Here is a tiny trained network, its code and every weight. The questions are about switching its units off for an input and a class, where a switched-off unit gives its printed mean instead of its output.

import numpy as np


def w(rows, s, z=0):
    codes = np.array(rows[::2]) - 128.0
    scale = np.full(codes.shape[1], s)
    scale[-1] = z or s
    return codes * scale


def f(y):
    return y / 2 * (1 + np.tanh(0.7978845608 * (y + 0.044715 * y**3)))


def log_softmax(a):
    a = a - a.max(-1, keepdims=True)
    return a - np.log(np.exp(a).sum(-1, keepdims=True))


def net(x, mask):
    res = np.array(x, float).reshape(1, 6) / 4 @ E
    y = f(res @ A[0][:, :-1].T + A[0][:, -1])
    res = res + np.where(mask, y, B[0][:, -1]) @ B[0][:, :-1]
    return log_softmax(res[-1] @ U[:, :-1].T + U[:, -1])


A, B = {}, {}
E = w([
[70,219,78,76,89,162,2],'x0',
[136,111,60,157,136,166,146],'x1',
[106,133,73,150,169,88,139],'x2',
[92,114,133,129,83,186,123],'x3',
[134,76,119,141,121,151,153],'x4',
[123,160,125,138,179,65,73],'x5',
],0.012)
A[0] = w([
[182,94,178,155,180,102,133,74],'neuron 1',
[108,189,173,27,124,157,70,168],'neuron 2',
[170,114,199,132,189,52,166,157],'neuron 3',
[144,216,96,47,121,140,137,91],'neuron 4',
[95,123,146,113,81,160,188,180],'neuron 5',
[158,116,180,133,159,81,154,142],'neuron 6',
[185,160,95,115,89,136,72,200],'neuron 7',
[134,63,95,225,150,159,216,216],'neuron 8',
[121,169,12,212,172,140,158,174],'neuron 9',
[100,157,155,103,136,149,68,118],'neuron 10',
[186,112,174,129,184,67,152,180],'neuron 11',
[116,73,167,60,98,218,160,137],'neuron 12',
[135,83,191,128,105,13,165,144],'neuron 13',
[88,30,196,106,50,187,134,210],'neuron 14',
[173,121,170,197,111,128,108,2],'neuron 15',
],0.011,0.0046)
B[0] = w([
[177,63,194,81,158,81,184,179],'neuron 1',
[18,254,156,139,28,150,79,241],'neuron 2',
[123,125,206,101,99,71,214,212],'neuron 3',
[41,94,129,105,103,198,99,185],'neuron 4',
[187,175,152,141,237,209,183,183],'neuron 5',
[222,95,171,68,95,52,224,182],'neuron 6',
[95,142,43,66,30,168,56,194],'neuron 7',
[208,74,116,84,207,156,100,254],'neuron 8',
[111,30,79,45,197,86,28,193],'neuron 9',
[99,182,117,46,49,142,104,193],'neuron 10',
[153,117,125,127,143,4,217,202],'neuron 11',
[160,197,127,235,148,232,108,207],'neuron 12',
[159,122,209,183,135,54,197,202],'neuron 13',
[201,228,226,239,188,230,145,231],'neuron 14',
[166,141,117,169,182,170,87,132],'neuron 15',
],0.0079,0.014)
U = w([
[140,74,61,76,190,78,110,234],'0',
[169,173,203,202,163,197,157,45],'1',
[151,109,254,148,152,23,222,137],'2',
[94,206,152,86,33,136,69,3],'3',
],0.0096,0.0027)

Each question gives the input, the list of numbers given to net, and the class t.
The units are the neurons (one row each of A and B). Each row of codes is followed by its name. A weight is (code - 128) times the scale printed after its matrix; where a second scale follows, it is the last column's (A, B and U).
mask holds one flag per neuron, in row order. A switched-off neuron (its flag False) gives its mean, the last column of its row in B, instead of its output. The means were averaged over made-up inputs and are rounded, as every weight is.
A unit's drop is (log p(t) with every unit on - log p(t) with that unit switched off) / (log p(t) with every unit on - log p(t) with every unit switched off).
The circuit of an input: a set's keep is (log p(t) with only the set's units on - log p(t) with every unit switched off) / (log p(t) with every unit on - log p(t) with every unit switched off). Starting from the 12 units with the biggest drops (on a tie, the unit counted first), units are removed one at a time, each time the one whose removal leaves the highest keep (on an exact tie, the one counted first), for as long as the keep stays at least 0.8.
circuit, biggest first: the units of the circuit, biggest drop first
top k neurons: the k neurons with the biggest drops, biggest first
drop when u is switched off: that unit's drop, to one decimal
input [2,-5,-7,-4,6,5], class 3: circuit, biggest first => neuron 2
input [-6,3,7,7,3,-1], class 0: top 2 neurons => neuron 9; neuron 8
input [1,-5,7,3,2,-2], class 0: top 3 neurons => neuron 2; neuron 14; neuron 12
input [7,4,-6,8,-1,-7], class 1: top 4 neurons => neuron 14; neuron 12; neuron 5; neuron 9
input [-5,-7,5,3,4,-7], class 1: top 4 neurons => neuron 14; neuron 12; neuron 5; neuron 8
input [-5,3,-6,-4,8,-6], class 1: top 2 neurons => neuron 12; neuron 14
input [4,-3,-7,2,0,-7], class 1: top 2 neurons => neuron 14; neuron 12
input [2,6,4,0,1,-7], class 0: drop when neuron 9 is switched off => 0.7
input [-2,6,3,5,7,6], class 0: drop when neuron 7 is switched off => 0.0
input [-2,8,2,-5,3,5], class 0: drop when neuron 9 is switched off => 0.5
input [3,-7,-4,5,4,-6], class 1: drop when neuron 14 is switched off => 0.1
